The rows lie along a hidden order. The number after each row says roughly how far along it the row is, from 0 to 15. A new part has a new order.
[-16.4 -39.7 -32.6  15.9   0.1   3.4 -22.1   7.0  36.8 -55.3 -20.8 -12.8
 -13.8   8.8  -6.6 -17.1  23.0   2.7  15.8 -21.0  21.8  26.4]
14
[-30.3 -24.6 -16.0  12.8   7.6 -20.2  18.8  34.5  35.8 -21.7   8.5  22.4
 -37.5   0.0 -26.6  16.0  10.7   1.5  -9.2  19.9 -77.6  -0.4]
0
[-24.8  -0.5  -6.5   2.0  15.5 -20.3  45.1 -17.8  20.7  -8.0  37.5  53.1
  14.5  13.8  43.4  26.5  -2.8   7.1 -21.3  10.0 -44.3 -23.4]
3
[  7.5   2.6 -17.0   5.4   6.8  10.3 -24.6  26.9  40.2 -76.0 -45.3 -12.1
 -11.1 -11.5  -8.2 -55.5  20.3  23.3  18.4  -4.5  10.5  22.4]
11
[-30.7 -14.3 -10.1  12.2   7.7  -5.7  27.6  -4.9  35.5   7.8  42.5  19.0
   2.9   4.5  50.6  -4.0 -23.1   9.8 -13.2  12.0  13.8   2.7]
7
[ 25.3   2.6 -10.9  46.8   2.3  26.1 -54.9   7.3  60.0 -21.8 -22.0 -20.2
  28.8  32.5 -13.8 -87.0  -4.0  43.5   3.8  39.4  26.0  13.8]
9
[-19.4  -5.0 -11.6  22.1  10.0   2.2  10.3  -2.2  36.4   4.1  39.5  17.6
  12.2  14.5  42.0 -21.1 -27.6  18.0  -6.7  17.8   7.9   7.8]
8
[-23.0  -6.6 -15.0  15.1  11.2 -15.6  20.7  -8.8  47.1 -36.0  16.8  38.4
   8.1  19.2  26.9   6.3  16.5  15.8 -15.9  13.9 -16.8 -24.7]
3
[  5.0   2.9  11.7   7.7 -10.5   6.6   7.7  54.7  11.4 -11.8  -6.1  10.7
 -38.3 -13.0  14.6 -19.1  15.7   5.4 -24.0  -0.3 -18.5 -13.5]
3
[ -1.4 -19.6  -1.3  20.8  -3.3   5.1   7.1  55.3  21.2  -9.2  -2.2  18.1
 -35.7   3.9  -6.7  -6.5   4.9   4.6 -13.1  20.2 -50.3  -7.2]
1
[ 16.9 -28.2 -28.6  11.2   2.0  15.8 -37.4  13.1  43.3 -69.4 -54.3 -26.3
  -4.4   2.1 -22.0 -43.5  25.7  15.2  24.8  -6.5  19.4  25.4]
13
[-20.6 -31.2 -35.1  20.3   4.4   5.8 -15.3  12.2  47.5 -69.0 -15.5   4.7
 -11.3  12.2   4.5 -27.9  19.8   7.8  19.4 -16.6   7.8  23.3]
14
[  4.8   4.2  17.0   2.3  -6.5   4.4  23.2  49.8  -5.4   2.6   6.8  19.1
 -32.4 -15.2  28.9 -12.8   5.0   2.1 -28.7  -1.3 -27.1 -13.1]
3
[-45.5  -3.8 -17.8   9.9  18.4 -30.9  47.7  13.3  31.4 -22.4  42.7  58.6
 -16.5   8.2   4.9  28.1  -1.2  -1.0 -22.7  14.7 -97.5 -11.2]
0
[ 14.6  14.8  22.9  -1.4 -10.8   8.2  -1.9  49.3   1.9 -17.5 -20.1   0.7
 -29.5 -21.7  10.4 -25.1  19.9   9.9 -26.0  -2.3  -0.6 -11.0]
4
[ 21.0 -18.9 -23.3  13.0   1.3  19.0 -49.3  21.4  53.5 -87.3 -71.9 -31.9
  -7.3  -2.0 -31.2 -58.4  34.4  24.0  24.6   0.7  24.3  25.1]
12
[-15.7 -24.8  -6.0   7.0   2.4 -10.0  18.8  38.6  11.2  -1.4   9.9  15.6
 -33.8  -2.5 -20.5  15.3  -0.7  -1.9 -12.4  22.0 -71.4   1.4]
0
[-20.6 -37.4 -36.5  20.5   0.0   4.6 -26.9   9.6  47.8 -66.1 -25.4  -4.8
 -15.0  12.5  -7.7 -20.3  28.4   5.8  19.2 -18.3  23.0  24.4]
14
[-37.9  14.6  -7.8  34.8   1.6 -13.1 -18.3   6.4  37.1   9.8  42.1   4.0
  -1.5  16.6 -13.6 -24.3 -10.4  19.6 -19.4  -7.0  -0.1  33.8]
13
[-44.2  -7.9 -12.7  22.7  -6.9 -20.3 -21.7  -6.5  18.2   2.3  25.9  -3.8
  -6.2  16.4 -23.6   7.1  21.7   2.7 -23.5 -32.2  11.7  24.1]
15
[-10.8  24.8  10.8  -7.6  -5.5  -0.5   8.2  43.8  16.2 -36.5 -15.1   8.8
 -34.9 -28.9  13.5 -30.8  16.2  10.0 -24.0 -12.9  -3.5  -5.2]
6
[-59.6  13.9  -7.3  29.6   2.9 -18.1  -8.5   7.7  31.9  11.3  55.4  12.5
  -7.8  11.3  -2.8 -16.0 -14.7  14.9 -22.5 -11.7  -4.4  35.0]
13
[-38.8  12.2 -10.1  34.2   6.9  -4.4  -8.6   4.6  45.8   3.3  48.3  13.7
   1.5  17.1  10.3 -34.0 -24.3  22.3 -11.8   8.8  -0.7  30.2]
11
[-33.0   6.4 -12.2  37.1   5.2  -1.2 -14.4  12.1  49.3  -1.5  34.2   6.1
   1.8  15.5   7.3 -38.1 -20.3  25.0  -7.7  12.8   8.7  27.4]
10
[-38.1 -17.7 -32.5   1.3   7.6  -4.0   7.6  25.6  45.1 -72.0 -12.1   0.6
 -30.2 -16.8   9.4 -30.1   9.9   3.6  16.8 -17.6   4.3  29.0]
12
[ -9.9 -12.3 -20.2  27.7   9.8 -12.9  -2.0  32.8  47.9 -42.4  -9.5  27.9
 -18.1  17.9 -39.9  -0.8  18.9  16.1  -5.7  31.4 -81.4  -7.2]
0
[ -1.6 -36.6  -4.3   0.9  -0.9  -9.4   6.5  37.7  13.8  -4.3 -10.6  -7.9
 -38.6 -10.0 -36.2  15.4  10.3  -0.8 -11.0  22.6 -58.6   1.8]
0
[ -5.3 -43.9 -30.9  16.0  -1.4   8.2 -31.5   5.0  36.3 -53.2 -30.0 -15.4
  -8.1  10.7 -12.3 -19.4  27.8   5.3  16.2 -15.3  26.6  24.4]
14
[ -5.2  -4.7  10.3   6.8 -10.5   4.0   7.7  60.8   9.4  -9.9  -3.8  12.5
 -39.0 -17.6  13.2 -11.6  12.3   5.1 -21.9   2.8 -17.8 -12.6]
3
[-13.5  -5.3 -18.4  22.9  12.5 -15.4  11.2  18.9  38.3 -35.7   2.2  37.3
 -14.4  14.1 -28.3  10.3  13.7  13.0  -9.7  24.9 -87.5  -7.7]
0
[-17.8 -10.0 -20.6  22.7  12.1 -19.0   7.8  18.5  40.4 -41.7   9.9  30.1
 -17.9  13.9 -31.9   7.8  17.6  11.7  -9.4  24.4 -80.6 -11.3]
0
[-66.2 -23.5   1.2  -3.0   2.2 -25.5  74.0  54.1  -2.5  22.0  75.7  53.6
 -67.0 -24.0  52.4  32.1 -22.4 -22.8 -28.7  -9.2 -67.4   1.5]
1
[-51.1 -15.1 -15.8  23.7  -7.1 -22.1 -19.3  -4.1  21.1  -5.9  25.0   3.9
 -15.6  17.6 -17.4   7.5  26.2   2.8 -21.9 -34.3  13.1  21.4]
15
[ 18.5  19.1  25.8 -10.6  -8.8   6.0  13.9  42.3 -14.3  -1.0  -5.7   5.4
 -27.8 -28.4  21.2 -16.2   9.2   4.5 -30.1  -9.0  -5.7 -12.2]
5
[-40.2 -18.9 -20.5  30.1  -6.8 -12.2 -28.8   0.9  29.0 -22.8  11.7   4.1
  -9.7  25.3 -13.8   0.3  28.7   6.1 -14.7 -30.6  19.2  18.3]
15
[  7.5  -3.6 -12.1  16.7   8.1  -3.2  -2.9 -12.0  44.1 -39.7 -14.8  23.4
  17.1  21.6   1.6   1.8  25.7  21.6 -10.7  24.3 -14.9 -28.7]
3
[-37.8 -34.5  -2.3   0.9  -0.5 -16.2  47.0  51.3   6.2   7.3  31.5  22.9
 -58.2 -16.3   6.3  24.8  -5.5 -11.4 -19.3   5.8 -60.0   1.7]
1
[-15.0 -26.6 -10.8   4.6   7.4 -17.8  24.9  29.3  15.7  -3.2  13.1  21.0
 -31.6  -4.6 -20.8  23.4   1.2  -2.2 -13.4  20.4 -80.3  -0.1]
0
[ -8.4  -8.8 -13.9  23.4   7.3   5.7   5.3  -2.2  48.1 -14.7  19.8  19.4
  15.1  21.8  39.2 -18.6  -9.6  22.4  -4.5  23.5  15.3  -2.3]
6
[  8.2 -24.0 -21.5  -6.9   0.9   8.6 -24.8  19.0  29.6 -63.0 -51.0 -35.2
 -18.0 -23.5 -20.3 -35.3  14.2   9.6  19.5  -8.6  24.2  29.1]
12
[ -4.2   6.8  17.1  -1.7 -11.2   1.9  16.3  52.8   0.3  -8.1  -1.9   9.2
 -42.3 -22.8  19.9 -15.8  12.3   3.3 -28.6  -6.4  -5.2 -11.7]
4
